Below is a small trained network, with its code and all its weights. Each question gives an input and a class and asks what happens when units are switched off, that is, made to give their printed mean instead of their output.

import numpy as np


def w(rows, s, z=0):
    codes = np.array(rows[::2]) - 128.0
    scale = np.full(codes.shape[1], s)
    scale[-1] = z or s
    return codes * scale


def norm(h):
    return h / np.sqrt((h * h).mean(-1, keepdims=True) + 1e-5)


def f(y):
    return np.maximum(y, 0)


def log_softmax(a):
    a = a - a.max(-1, keepdims=True)
    return a - np.log(np.exp(a).sum(-1, keepdims=True))


def net(x, mask):
    res = np.array(x, float).reshape(1, 8) / 4 @ E
    u = 0
    for l in range(2):
        y = f(norm(res) @ A[l][:, :-1].T + A[l][:, -1])
        res = res + np.where(mask[u : u + 6], y, B[l][:, -1]) @ B[l][:, :-1]
        u += 6
    return log_softmax(norm(res)[-1] @ U[:, :-1].T + U[:, -1])


A, B = {}, {}
E = w([
[126,36,51,160,165,23,136,159,99,100,64,36],'x0',
[187,153,81,134,149,128,29,124,151,87,139,2],'x1',
[110,107,36,131,138,56,216,28,129,90,119,39],'x2',
[183,90,153,202,137,162,152,143,222,137,120,179],'x3',
[218,158,166,95,111,140,161,162,177,183,122,93],'x4',
[181,122,99,66,102,218,138,184,113,71,166,169],'x5',
[152,99,129,82,57,82,73,108,84,228,98,154],'x6',
[93,105,98,117,122,111,73,114,196,112,160,156],'x7',
],0.0094)
A[0] = w([
[128,96,70,144,97,142,63,70,238,113,208,119,48],'L0N1',
[45,173,76,114,113,118,181,88,92,119,138,165,90],'L0N2',
[90,132,163,67,101,151,78,190,13,82,160,114,38],'L0N3',
[128,106,168,93,158,138,144,192,104,205,71,186,1],'L0N4',
[86,38,136,240,240,167,156,158,203,126,96,111,82],'L0N5',
[51,111,218,164,255,109,70,190,55,161,118,71,130],'L0N6',
],0.0083,0.0052)
B[0] = w([
[158,204,253,71,114,152,96,154,193,152,73,89,208],'L0N1',
[44,116,131,111,182,145,231,115,157,119,164,108,208],'L0N2',
[96,137,87,99,167,106,115,94,99,169,78,168,212],'L0N3',
[159,122,144,86,83,68,150,58,195,74,103,242,206],'L0N4',
[108,161,105,107,3,106,2,81,241,117,95,148,250],'L0N5',
[165,230,45,74,72,203,145,134,125,139,130,74,254],'L0N6',
],0.0084,0.0054)
A[1] = w([
[149,94,163,160,140,248,95,194,128,116,212,200,123],'L1N1',
[128,34,108,63,131,115,77,217,130,110,59,81,110],'L1N2',
[105,93,130,254,107,99,119,165,226,81,77,69,155],'L1N3',
[155,77,146,89,56,107,184,121,96,250,62,206,95],'L1N4',
[131,157,208,120,165,180,65,124,173,151,169,79,2],'L1N5',
[141,121,66,238,28,97,104,41,164,72,218,94,242],'L1N6',
],0.0087,0.0058)
B[1] = w([
[108,129,60,105,136,154,207,123,135,69,110,82,195],'L1N1',
[104,158,75,64,122,196,122,146,102,129,143,146,196],'L1N2',
[94,123,129,75,145,90,129,105,121,116,55,189,228],'L1N3',
[168,142,196,210,58,142,56,135,114,175,154,161,254],'L1N4',
[88,247,155,175,80,149,131,110,103,106,130,166,166],'L1N5',
[129,87,151,120,193,147,127,129,156,98,45,135,252],'L1N6',
],0.014,0.0082)
U = w([
[143,98,58,130,114,135,75,194,53,113,130,60,109],'0',
[159,154,238,138,74,91,42,108,184,156,79,215,185],'1',
[70,61,148,174,100,82,196,123,47,181,192,172,64],'2',
[160,47,114,246,205,75,133,221,194,178,239,73,1],'3',
[152,203,141,110,100,187,209,124,164,109,192,101,142],'4',
[71,67,78,92,212,59,193,85,153,68,52,95,216],'5',
],0.013,0.0094)

Each question gives the input, the list of numbers given to net, and the class t.
The units are the neurons (one row each of A and B). Each row of codes is followed by its name. A weight is (code - 128) times the scale printed after its matrix; where a second scale follows, it is the last column's (A, B and U).
mask holds one flag per neuron, layer by layer. A switched-off neuron (its flag False) gives its mean, the last column of its row in B, instead of its output. The means were averaged over made-up inputs and are rounded, as every weight is.
A unit's drop is (log p(t) with every unit on - log p(t) with that unit switched off) / (log p(t) with every unit on - log p(t) with every unit switched off).
The circuit of an input: a set's keep is (log p(t) with only the set's units on - log p(t) with every unit switched off) / (log p(t) with every unit on - log p(t) with every unit switched off). Starting from all 12 units, units are removed one at a time, each time the one whose removal leaves the highest keep (on an exact tie, the one counted first), for as long as the keep stays at least 0.8.
units of the circuit, in order: the units of the circuit, biggest drop first
k most important neurons: the k neurons with the biggest drops, biggest first
top k neurons in layer l: the k neurons of layer l with the biggest drops, biggest first
drop when u is switched off: that unit's drop, to one decimal
input [-8,-1,-3,-5,-6,7,-1,1], class 5: units of the circuit, in order	L1N4; L1N1
input [-7,-5,7,4,0,-7,-4,5], class 5: units of the circuit, in order	L1N4
input [0,-4,2,8,2,5,-8,4], class 5: top 2 neurons in layer 1	L1N4; L1N1
input [-1,-7,-5,1,0,2,-3,6], class 4: top 3 neurons in layer 1	L1N1; L1N3; L1N6
input [-1,-8,-4,-6,-5,2,-8,-4], class 5: top 4 neurons in layer 1	L1N4; L1N5; L1N2; L1N1
input [-8,-5,-3,8,-4,-2,-7,-7], class 5: top 2 neurons in layer 1	L1N1; L1N4
input [8,2,-2,5,1,4,-7,7], class 1: 3 most important neurons	L0N5; L0N1; L1N1
input [-2,4,-6,-1,6,-3,-6,5], class 4: units of the circuit, in order	L1N1; L1N4
input [-5,3,8,2,-7,8,6,5], class 4: 4 most important neurons	L0N1; L1N4; L0N2; L0N5
input [-3,-8,-2,-5,-5,6,2,-2], class 2: top 2 neurons in layer 0	L0N2; L0N5
input [8,4,-5,8,-8,-1,-8,1], class 1: 2 most important neurons	L0N5; L1N1
input [-3,-2,-4,-6,-2,0,-4,3], class 5: top 3 neurons in layer 1	L1N4; L1N5; L1N2
input [-5,0,-1,2,-5,4,-3,5], class 4: 2 most important neurons	L0N1; L1N1
input [6,2,-4,-7,8,-8,1,-6], class 4: units of the circuit, in order	L0N6
input [-4,-2,-2,1,7,-3,-8,3], class 4: top 3 neurons in layer 1	L1N1; L1N4; L1N5
input [7,-2,1,-7,3,-6,3,3], class 0: top 4 neurons in layer 1	L1N3; L1N2; L1N1; L1N6
input [-2,7,4,-1,2,-8,6,-8], class 5: top 2 neurons in layer 1	L1N4; L1N6
input [3,1,3,0,5,8,1,-8], class 0: top 2 neurons in layer 1	L1N5; L1N1
input [2,5,-3,-8,3,-8,-8,-7], class 4: 2 most important neurons	L0N6; L1N3
input [-6,6,-6,2,-4,8,4,-2], class 4: units of the circuit, in order	L1N1
input [3,-2,6,-1,2,1,6,5], class 1: top 2 neurons in layer 1	L1N4; L1N1
input [6,3,-7,6,6,2,-2,-3], class 5: top 3 neurons in layer 1	L1N4; L1N1; L1N3
input [-6,7,-1,4,-1,8,5,5], class 4: drop when L1N1 is switched off	0.4
